Below is a small trained network, with its code and all its weights. Each question gives an input and a class and asks what happens when units are switched off, that is, made to give their printed mean instead of their output.

import numpy as np


def w(rows, s, z=0):
    codes = np.array(rows[::2]) - 128.0
    scale = np.full(codes.shape[1], s)
    scale[-1] = z or s
    return codes * scale


def norm(h):
    return h / np.sqrt((h * h).mean(-1, keepdims=True) + 1e-5)


def f(y):
    return y / 2 * (1 + np.tanh(0.7978845608 * (y + 0.044715 * y**3)))


def log_softmax(a):
    a = a - a.max(-1, keepdims=True)
    return a - np.log(np.exp(a).sum(-1, keepdims=True))


def net(x, mask):
    res = np.array(x, float).reshape(1, 6) / 4 @ E
    u = 0
    for l in range(3):
        y = f(norm(res) @ A[l][:, :-1].T + A[l][:, -1])
        res = res + np.where(mask[u : u + 9], y, B[l][:, -1]) @ B[l][:, :-1]
        u += 9
    return log_softmax(norm(res)[-1] @ U[:, :-1].T + U[:, -1])


A, B = {}, {}
E = w([
[235,132,193,152,72,132],'x0',
[91,162,154,134,69,112],'x1',
[77,64,211,181,160,114],'x2',
[123,139,157,93,157,210],'x3',
[130,129,128,127,127,129],'x4',
[127,69,149,7,98,78],'x5',
],0.0021)
A[0] = w([
[148,107,56,182,108,54,85],'0.n1',
[135,108,98,178,110,2,159],'0.n2',
[53,165,150,125,34,130,141],'0.n3',
[79,129,102,90,132,122,7],'0.n4',
[178,79,93,119,192,124,132],'0.n5',
[75,101,69,112,155,141,152],'0.n6',
[96,112,123,87,130,120,65],'0.n7',
[115,134,161,95,138,226,89],'0.n8',
[211,111,185,114,73,131,145],'0.n9',
],0.0052,0.0019)
B[0] = w([
[116,149,160,94,91,216,163],'0.n1',
[126,112,159,59,130,254,242],'0.n2',
[211,149,156,79,253,72,201],'0.n3',
[139,66,101,186,110,95,112],'0.n4',
[159,171,196,70,190,111,183],'0.n5',
[219,92,133,166,97,102,228],'0.n6',
[103,177,99,182,89,98,130],'0.n7',
[119,101,137,74,9,179,182],'0.n8',
[156,73,69,216,107,65,253],'0.n9',
],0.0042,0.0015)
A[1] = w([
[166,225,206,154,143,84,252],'1.n1',
[9,105,32,97,174,120,82],'1.n2',
[146,169,112,153,132,189,111],'1.n3',
[137,113,130,154,175,138,134],'1.n4',
[180,113,180,97,130,129,69],'1.n5',
[2,135,55,85,180,132,117],'1.n6',
[139,176,141,191,151,194,69],'1.n7',
[98,175,191,95,32,99,185],'1.n8',
[145,106,91,165,110,116,56],'1.n9',
],0.0044,0.0014)
B[1] = w([
[160,48,44,127,228,140,254],'1.n1',
[254,104,153,226,66,97,190],'1.n2',
[88,75,118,92,88,74,197],'1.n3',
[136,144,103,78,131,90,173],'1.n4',
[145,116,73,158,180,160,201],'1.n5',
[253,58,126,182,107,165,211],'1.n6',
[69,88,51,103,125,132,214],'1.n7',
[175,64,107,106,162,253,191],'1.n8',
[98,131,118,163,102,106,93],'1.n9',
],0.0036,0.00097)
A[2] = w([
[66,154,122,54,187,133,149],'2.n1',
[52,61,200,166,150,135,120],'2.n2',
[65,140,223,141,178,81,123],'2.n3',
[88,227,90,243,174,174,89],'2.n4',
[149,40,167,1,70,13,136],'2.n5',
[199,184,32,84,116,111,255],'2.n6',
[134,221,65,73,87,113,33],'2.n7',
[126,81,100,97,78,117,119],'2.n8',
[97,17,156,161,188,120,72],'2.n9',
],0.004,0.0012)
B[2] = w([
[255,127,103,190,161,95,133],'2.n1',
[134,191,134,94,13,117,170],'2.n2',
[147,214,165,84,127,103,125],'2.n3',
[70,113,52,35,111,74,141],'2.n4',
[52,169,20,163,161,142,235],'2.n5',
[86,147,251,150,132,95,253],'2.n6',
[92,171,194,121,89,100,136],'2.n7',
[67,161,130,139,109,183,154],'2.n8',
[127,209,158,124,125,101,205],'2.n9',
],0.0042,0.0027)
U = w([
[63,124,2,88,126,109,164],'0',
[185,38,120,228,64,93,124],'1',
[124,208,227,73,89,93,78],'2',
[135,58,143,63,77,243,66],'3',
[138,127,124,132,149,128,251],'4',
[183,109,130,96,218,97,44],'5',
],0.008,0.0024)

Each question gives the input, the list of numbers given to net, and the class t.
The units are the neurons (one row each of A and B). Each row of codes is followed by its name. A weight is (code - 128) times the scale printed after its matrix; where a second scale follows, it is the last column's (A, B and U).
mask holds one flag per neuron, layer by layer. A switched-off neuron (its flag False) gives its mean, the last column of its row in B, instead of its output. The means were averaged over made-up inputs and are rounded, as every weight is.
A unit's drop is (log p(t) with every unit on - log p(t) with that unit switched off) / (log p(t) with every unit on - log p(t) with every unit switched off).
The circuit of an input: a set's keep is (log p(t) with only the set's units on - log p(t) with every unit switched off) / (log p(t) with every unit on - log p(t) with every unit switched off). Starting from the 12 units with the biggest drops (on a tie, the unit counted first), units are removed one at a time, each time the one whose removal leaves the highest keep (on an exact tie, the one counted first), for as long as the keep stays at least 0.8.
circuit, biggest first: the units of the circuit, biggest drop first
most important unit: the unit with the biggest drop
k most important neurons of layer l: the k neurons of layer l with the biggest drops, biggest first
input [-6,8,8,-2,4,0], class 2: circuit, biggest first : [2.n2 2.n3]
input [-5,-3,6,0,-1,5], class 2: circuit, biggest first : [2.n9]
input [6,8,-1,2,-2,2], class 5: circuit, biggest first : [0.n3 1.n1]
input [7,6,7,-8,-6,5], class 3: circuit, biggest first : [0.n2 1.n8]
input [6,6,7,0,-6,8], class 0: circuit, biggest first : [2.n5 2.n6]
input [5,-6,-4,-7,-5,1], class 3: circuit, biggest first : [0.n2 0.n1]
input [1,7,5,2,-6,7], class 0: 2 most important neurons of layer 0 : [0.n5 0.n9]
input [5,3,7,-7,4,1], class 2: circuit, biggest first : [1.n6 0.n6 2.n3]
input [-8,-5,-4,1,6,-7], class 1: circuit, biggest first : [1.n2 1.n6]
input [-4,0,5,6,-2,7], class 0: circuit, biggest first : [2.n5 0.n2]
input [5,-6,2,-8,1,4], class 3: 3 most important neurons of layer 0 : [0.n2 0.n1 0.n3]
input [6,-6,0,5,2,7], class 0: circuit, biggest first : [2.n5 0.n9 1.n6 0.n6]
input [-7,-7,1,6,-4,5], class 1: circuit, biggest first : [1.n2 0.n3 0.n2]
input [0,7,0,-4,-5,7], class 0: 2 most important neurons of layer 0 : [0.n5 0.n3]
input [7,0,-1,-5,0,8], class 0: circuit, biggest first : [2.n5]
input [4,6,-5,-8,-8,-6], class 3: 2 most important neurons of layer 2 : [2.n5 2.n9]
input [-8,-7,4,6,-4,-6], class 1: circuit, biggest first : [1.n6 1.n2 0.n2]
input [-4,2,5,-4,-4,2], class 2: circuit, biggest first : [2.n9 2.n2]
input [5,7,2,3,-1,6], class 5: 4 most important neurons of layer 1 : [1.n1 1.n3 1.n7 1.n5]
input [6,-7,7,-6,7,-8], class 0: 2 most important neurons of layer 1 : [1.n7 1.n6]
input [8,-7,4,8,7,3], class 1: most important unit : 0.n9
input [-2,2,5,-7,4,-4], class 3: 3 most important neurons of layer 0 : [0.n2 0.n1 0.n9]
input [4,5,2,4,1,1], class 5: 2 most important neurons of layer 1 : [1.n1 1.n2]
input [0,8,0,-6,4,5], class 5: 3 most important neurons of layer 0 : [0.n3 0.n8 0.n2]
input [-3,-4,-7,7,3,5], class 2: 2 most important neurons of layer 2 : [2.n6 2.n7]
input [6,1,4,7,5,-7], class 0: 3 most important neurons of layer 0 : [0.n2 0.n6 0.n1]
input [-5,-2,5,3,-1,0], class 1: 2 most important neurons of layer 2 : [2.n6 2.n7]
